Below are the code and all the weights of a small trained network. Each question names an input and a class and asks about switching units off, where a switched-off unit gives its printed mean instead of its output.

import numpy as np


def w(rows, s, z=0):
    codes = np.array(rows[::2]) - 128.0
    scale = np.full(codes.shape[1], s)
    scale[-1] = z or s
    return codes * scale


def f(y):
    return y / 2 * (1 + np.tanh(0.7978845608 * (y + 0.044715 * y**3)))


def log_softmax(a):
    a = a - a.max(-1, keepdims=True)
    return a - np.log(np.exp(a).sum(-1, keepdims=True))


def net(x, mask):
    res = np.array(x, float).reshape(1, 5) / 4 @ E
    y = f(res @ A[0][:, :-1].T + A[0][:, -1])
    res = res + np.where(mask, y, B[0][:, -1]) @ B[0][:, :-1]
    return log_softmax(res[-1] @ U[:, :-1].T + U[:, -1])


A, B = {}, {}
E = w([
[61,145,93,89,130,63,211,124,101],'x0',
[98,120,107,56,124,130,104,62,158],'x1',
[150,167,44,95,101,134,174,109,150],'x2',
[109,62,155,102,36,66,74,80,64],'x3',
[83,134,108,254,52,191,80,111,109],'x4',
],0.0088)
A[0] = w([
[100,159,197,181,180,149,111,143,139,22],'N0',
[110,90,179,193,138,180,100,126,114,103],'N1',
[65,200,92,118,99,102,181,140,126,211],'N2',
[142,128,100,109,116,94,126,114,151,59],'N3',
[37,167,89,100,132,99,151,5,83,222],'N4',
[96,224,45,98,122,97,201,137,69,221],'N5',
[113,229,125,58,197,94,190,89,155,222],'N6',
[38,93,148,27,128,40,147,64,106,181],'N7',
[97,151,105,84,154,67,148,83,120,76],'N8',
[144,23,198,93,145,83,130,225,100,189],'N9',
[59,172,91,227,51,132,127,99,102,241],'N10',
[184,159,70,97,138,149,228,175,179,184],'N11',
[118,216,72,110,131,97,194,139,95,128],'N12',
[164,95,189,129,132,54,72,151,25,225],'N13',
[150,124,169,187,125,172,34,128,134,144],'N14',
[129,164,185,187,82,179,68,158,92,133],'N15',
[125,156,90,64,242,150,235,177,207,224],'N16',
[69,116,168,174,161,189,62,141,136,100],'N17',
[155,114,100,118,173,162,128,169,175,191],'N18',
[226,107,140,164,146,153,140,167,143,237],'N19',
[86,48,197,184,76,145,69,138,95,138],'N20',
[168,176,96,63,164,121,7,33,192,199],'N21',
[78,225,133,183,154,118,194,189,151,128],'N22',
[61,155,145,56,116,3,204,91,95,208],'N23',
[147,152,9,123,69,224,168,165,187,107],'N24',
[144,42,228,92,94,121,77,172,126,204],'N25',
[55,135,150,158,109,76,116,91,126,60],'N26',
[168,143,107,124,98,139,211,175,173,170],'N27',
[210,109,65,184,126,149,118,111,214,161],'N28',
[129,103,172,192,97,149,47,115,128,164],'N29',
[138,69,147,212,72,159,38,177,109,96],'N30',
[64,180,58,101,121,43,185,78,47,254],'N31',
],0.0074,0.0035)
B[0] = w([
[63,72,68,99,232,161,169,110,226,146],'N0',
[88,151,91,27,164,208,86,108,170,174],'N1',
[56,69,110,173,150,54,119,166,120,181],'N2',
[143,78,132,130,160,155,105,185,194,130],'N3',
[113,24,167,185,116,173,131,190,134,201],'N4',
[134,152,115,151,183,37,109,220,199,208],'N5',
[109,159,128,104,213,35,119,182,174,220],'N6',
[179,9,199,197,114,146,131,195,137,222],'N7',
[68,77,103,195,171,128,33,200,214,161],'N8',
[70,160,240,163,72,26,181,72,40,187],'N9',
[25,70,99,188,165,101,67,130,127,219],'N10',
[150,224,112,53,228,106,97,65,161,206],'N11',
[103,175,96,154,215,68,114,207,187,179],'N12',
[181,186,180,148,119,81,162,73,30,205],'N13',
[156,160,100,70,107,239,77,70,95,192],'N14',
[80,191,82,145,180,205,81,88,144,191],'N15',
[127,223,151,94,224,7,148,103,116,249],'N16',
[107,59,105,37,163,224,133,86,158,171],'N17',
[171,167,174,80,157,123,203,72,109,164],'N18',
[126,173,175,53,135,133,102,33,71,177],'N19',
[134,178,89,48,183,167,130,32,76,216],'N20',
[210,70,254,58,98,170,141,200,219,187],'N21',
[67,124,114,133,201,50,144,122,145,182],'N22',
[33,31,162,198,111,125,17,245,120,228],'N23',
[159,206,222,99,119,50,46,87,42,178],'N24',
[193,175,231,76,127,101,185,70,71,198],'N25',
[128,111,91,102,65,192,95,24,91,148],'N26',
[127,187,97,54,218,115,80,127,137,169],'N27',
[156,181,161,101,75,172,41,128,57,164],'N28',
[127,158,101,90,128,200,83,46,87,200],'N29',
[80,224,92,105,142,197,71,46,74,210],'N30',
[40,21,157,204,114,102,43,237,170,222],'N31',
],0.0058,0.011)
U = w([
[80,84,153,199,81,60,143,158,80,183],'0',
[211,88,186,85,85,171,119,116,151,115],'1',
[103,156,82,138,174,97,134,182,218,108],'2',
[165,221,140,104,153,34,190,59,82,200],'3',
[188,158,1,130,51,150,213,187,166,3],'4',
[148,197,104,138,95,189,87,84,82,97],'5',
[75,93,66,153,150,195,154,108,161,59],'6',
],0.0082,0.0047)

Each question gives the input, the list of numbers given to net, and the class t.
The units are the neurons (one row each of A and B). Each row of codes is followed by its name. A weight is (code - 128) times the scale printed after its matrix; where a second scale follows, it is the last column's (A, B and U).
mask holds one flag per neuron, in row order. A switched-off neuron (its flag False) gives its mean, the last column of its row in B, instead of its output. The means were averaged over made-up inputs and are rounded, as every weight is.
A unit's drop is (log p(t) with every unit on - log p(t) with that unit switched off) / (log p(t) with every unit on - log p(t) with every unit switched off).
The circuit of an input: a set's keep is (log p(t) with only the set's units on - log p(t) with every unit switched off) / (log p(t) with every unit on - log p(t) with every unit switched off). Starting from the 12 units with the biggest drops (on a tie, the unit counted first), units are removed one at a time, each time the one whose removal leaves the highest keep (on an exact tie, the one counted first), for as long as the keep stays at least 0.8.
circuit, biggest first: the units of the circuit, biggest drop first
k most important neurons: the k neurons with the biggest drops, biggest first
drop when u is switched off: that unit's drop, to one decimal
input [6,3,-1,1,-8], class 0: circuit, biggest first : [N23]
input [1,7,-8,3,-3], class 0: 4 most important neurons : [N9 N23 N14 N11]
input [-3,4,-5,4,-6], class 1: circuit, biggest first : [N21 N16]
input [8,-2,6,4,-3], class 0: 3 most important neurons : [N23 N7 N31]
input [-2,-3,7,6,1], class 0: 2 most important neurons : [N11 N14]
input [-5,6,-6,6,-2], class 1: 3 most important neurons : [N21 N16 N7]
input [-6,0,4,2,-5], class 1: 3 most important neurons : [N21 N16 N20]
input [3,2,0,-2,0], class 2: 2 most important neurons : [N9 N13]
input [8,-6,-6,-6,-7], class 2: 2 most important neurons : [N23 N25]
input [-3,4,-2,4,-8], class 0: 2 most important neurons : [N9 N23]
input [-2,7,3,-4,4], class 1: 2 most important neurons : [N21 N30]
input [-5,6,4,0,-2], class 1: drop when N21 is switched off : 0.3
input [7,-1,-6,-6,-8], class 2: drop when N23 is switched off : 0.2
input [0,-5,7,-8,8], class 3: circuit, biggest first : [N24]
input [8,4,-4,-2,-8], class 2: drop when N5 is switched off : 0.1
input [0,-7,1,-4,1], class 3: drop when N23 is switched off : 0.1
